Below is a small trained network, with its code and all its weights. Each question gives an input and a class and asks what happens when units are switched off, that is, made to give their printed mean instead of their output.

import numpy as np


def w(rows, s, z=0):
    codes = np.array(rows[::2]) - 128.0
    scale = np.full(codes.shape[1], s)
    scale[-1] = z or s
    return codes * scale


def norm(h):
    return h / np.sqrt((h * h).mean(-1, keepdims=True) + 1e-5)


def f(y):
    return np.maximum(y, 0)


def log_softmax(a):
    a = a - a.max(-1, keepdims=True)
    return a - np.log(np.exp(a).sum(-1, keepdims=True))


def net(x, mask):
    res = np.array(x, float).reshape(1, 8) / 4 @ E
    u = 0
    for l in range(3):
        y = f(norm(res) @ A[l][:, :-1].T + A[l][:, -1])
        res = res + np.where(mask[u : u + 9], y, B[l][:, -1]) @ B[l][:, :-1]
        u += 9
    return log_softmax(norm(res)[-1] @ U[:, :-1].T + U[:, -1])


A, B = {}, {}
E = w([
[130,113,134,137,131,143,125,128],'x0',
[145,85,127,2,173,140,92,125],'x1',
[126,141,123,122,126,122,128,128],'x2',
[128,130,128,126,129,127,134,124],'x3',
[129,128,128,130,128,132,125,128],'x4',
[170,182,176,145,202,147,189,212],'x5',
[145,161,225,147,144,96,69,68],'x6',
[129,129,127,126,127,120,126,132],'x7',
],0.013)
A[0] = w([
[71,119,167,173,85,85,122,105,242],'0.n1',
[113,54,117,2,125,120,91,77,39],'0.n2',
[95,109,63,123,55,127,180,146,95],'0.n3',
[114,108,42,98,187,147,175,173,69],'0.n4',
[89,152,152,123,201,110,92,142,76],'0.n5',
[45,121,89,191,76,101,117,88,140],'0.n6',
[48,85,84,151,94,210,185,116,52],'0.n7',
[106,138,151,66,211,145,126,164,4],'0.n8',
[138,169,160,206,166,113,191,197,67],'0.n9',
],0.0099,0.0031)
B[0] = w([
[165,140,91,122,76,137,90,68,217],'0.n1',
[22,204,142,232,176,162,116,151,255],'0.n2',
[160,144,39,170,202,51,96,213,202],'0.n3',
[133,105,167,106,19,192,157,164,212],'0.n4',
[168,122,80,98,156,94,179,26,162],'0.n5',
[237,82,119,119,121,94,162,126,226],'0.n6',
[169,159,84,144,143,70,79,201,193],'0.n7',
[186,55,159,97,89,76,155,181,189],'0.n8',
[2,138,101,127,145,151,29,103,223],'0.n9',
],0.0087,0.0086)
A[1] = w([
[250,116,205,51,184,73,161,118,1],'1.n1',
[108,173,93,198,149,92,132,106,164],'1.n2',
[43,123,23,147,69,176,131,180,111],'1.n3',
[95,115,112,150,164,100,108,162,62],'1.n4',
[48,175,149,140,165,157,134,61,65],'1.n5',
[180,103,151,76,134,110,162,142,146],'1.n6',
[133,85,148,75,103,175,213,168,8],'1.n7',
[165,112,162,109,176,120,110,142,108],'1.n8',
[89,149,126,128,151,172,112,75,27],'1.n9',
],0.011,0.004)
B[1] = w([
[54,129,42,229,184,198,184,99,179],'1.n1',
[158,100,202,64,121,172,109,185,214],'1.n2',
[65,80,104,113,254,170,249,83,246],'1.n3',
[101,139,159,107,102,146,175,104,166],'1.n4',
[151,126,97,126,136,66,101,199,188],'1.n5',
[79,77,93,99,53,171,178,134,160],'1.n6',
[160,192,91,132,33,127,89,164,165],'1.n7',
[107,129,113,101,194,119,181,163,155],'1.n8',
[195,127,121,155,131,44,98,190,157],'1.n9',
],0.0089,0.011)
A[2] = w([
[79,153,197,155,113,101,57,117,81],'2.n1',
[194,79,78,117,95,125,193,184,192],'2.n2',
[160,131,155,153,69,134,127,8,55],'2.n3',
[149,154,164,137,54,156,159,83,91],'2.n4',
[109,114,137,119,105,114,143,111,4],'2.n5',
[104,188,214,138,135,95,40,156,33],'2.n6',
[111,128,118,143,146,107,144,162,200],'2.n7',
[151,160,150,64,43,150,141,166,129],'2.n8',
[173,144,180,105,55,155,132,70,68],'2.n9',
],0.013,0.0023)
B[2] = w([
[195,113,106,150,152,59,90,67,205],'2.n1',
[170,181,215,148,113,79,47,41,254],'2.n2',
[114,136,164,65,92,169,143,185,196],'2.n3',
[89,107,140,36,123,183,147,170,161],'2.n4',
[141,112,141,116,137,132,124,128,129],'2.n5',
[191,137,74,158,91,76,148,75,225],'2.n6',
[95,102,169,103,89,161,129,93,222],'2.n7',
[153,107,153,83,72,116,74,166,156],'2.n8',
[56,133,148,84,95,220,204,255,171],'2.n9',
],0.012,0.009)
U = w([
[191,114,116,153,138,33,91,71,254],'0',
[7,108,133,115,206,157,223,138,95],'1',
[119,115,183,39,31,158,144,184,34],'2',
],0.016,0.00064)

Each question gives the input, the list of numbers given to net, and the class t.
The units are the neurons (one row each of A and B). Each row of codes is followed by its name. A weight is (code - 128) times the scale printed after its matrix; where a second scale follows, it is the last column's (A, B and U).
mask holds one flag per neuron, layer by layer. A switched-off neuron (its flag False) gives its mean, the last column of its row in B, instead of its output. The means were averaged over made-up inputs and are rounded, as every weight is.
A unit's drop is (log p(t) with every unit on - log p(t) with that unit switched off) / (log p(t) with every unit on - log p(t) with every unit switched off).
The circuit of an input: a set's keep is (log p(t) with only the set's units on - log p(t) with every unit switched off) / (log p(t) with every unit on - log p(t) with every unit switched off). Starting from the 12 units with the biggest drops (on a tie, the unit counted first), units are removed one at a time, each time the one whose removal leaves the highest keep (on an exact tie, the one counted first), for as long as the keep stays at least 0.8.
circuit, biggest first: the units of the circuit, biggest drop first
unit that matters most: the unit with the biggest drop
top k neurons: the k neurons with the biggest drops, biggest first
top k neurons in layer l: the k neurons of layer l with the biggest drops, biggest first
drop when u is switched off: that unit's drop, to one decimal
input [-8,5,7,8,7,-2,-1,-8], class 1: circuit, biggest first : 0.n2
input [-3,-3,-2,7,-2,0,3,6], class 2: top 3 neurons in layer 0 : 0.n2, 0.n1, 0.n6
input [-1,1,3,8,-5,2,-6,5], class 2: top 4 neurons : 0.n2, 0.n4, 2.n2, 2.n1
input [-1,7,-8,4,-8,-2,1,-8], class 0: top 2 neurons : 0.n2, 1.n3
input [6,-3,-6,7,-7,-1,-8,-6], class 0: top 2 neurons : 2.n2, 0.n2
input [3,0,5,-5,8,6,2,6], class 0: top 3 neurons : 0.n9, 0.n6, 1.n3
input [-6,-8,-8,-5,2,-1,8,-4], class 2: top 2 neurons : 0.n2, 2.n9
input [5,1,6,4,-2,8,8,0], class 1: top 4 neurons : 0.n2, 1.n1, 0.n5, 0.n8
input [8,0,-5,2,-4,0,-3,-4], class 0: top 2 neurons : 2.n2, 0.n2
input [3,8,0,-4,5,1,7,-1], class 1: top 2 neurons : 0.n9, 1.n1
input [0,4,1,6,5,-7,0,8], class 1: top 2 neurons : 1.n3, 0.n2
input [-4,-5,-1,-1,-2,0,-6,-7], class 0: top 2 neurons in layer 0 : 0.n2, 0.n7
input [4,0,8,4,3,-4,-3,-6], class 0: top 4 neurons : 0.n6, 2.n2, 0.n9, 0.n7
input [4,0,-5,7,6,-1,1,5], class 2: top 2 neurons : 0.n9, 0.n1
input [0,8,5,-7,5,2,3,-8], class 1: unit that matters most : 0.n8
input [1,8,1,-1,8,-1,2,7], class 0: top 2 neurons : 0.n2, 1.n3
input [-2,8,-7,4,3,2,3,-4], class 1: drop when 0.n8 is switched off : 0.1
input [-2,-5,3,0,-1,-2,-7,-1], class 0: drop when 2.n2 is switched off : 0.1
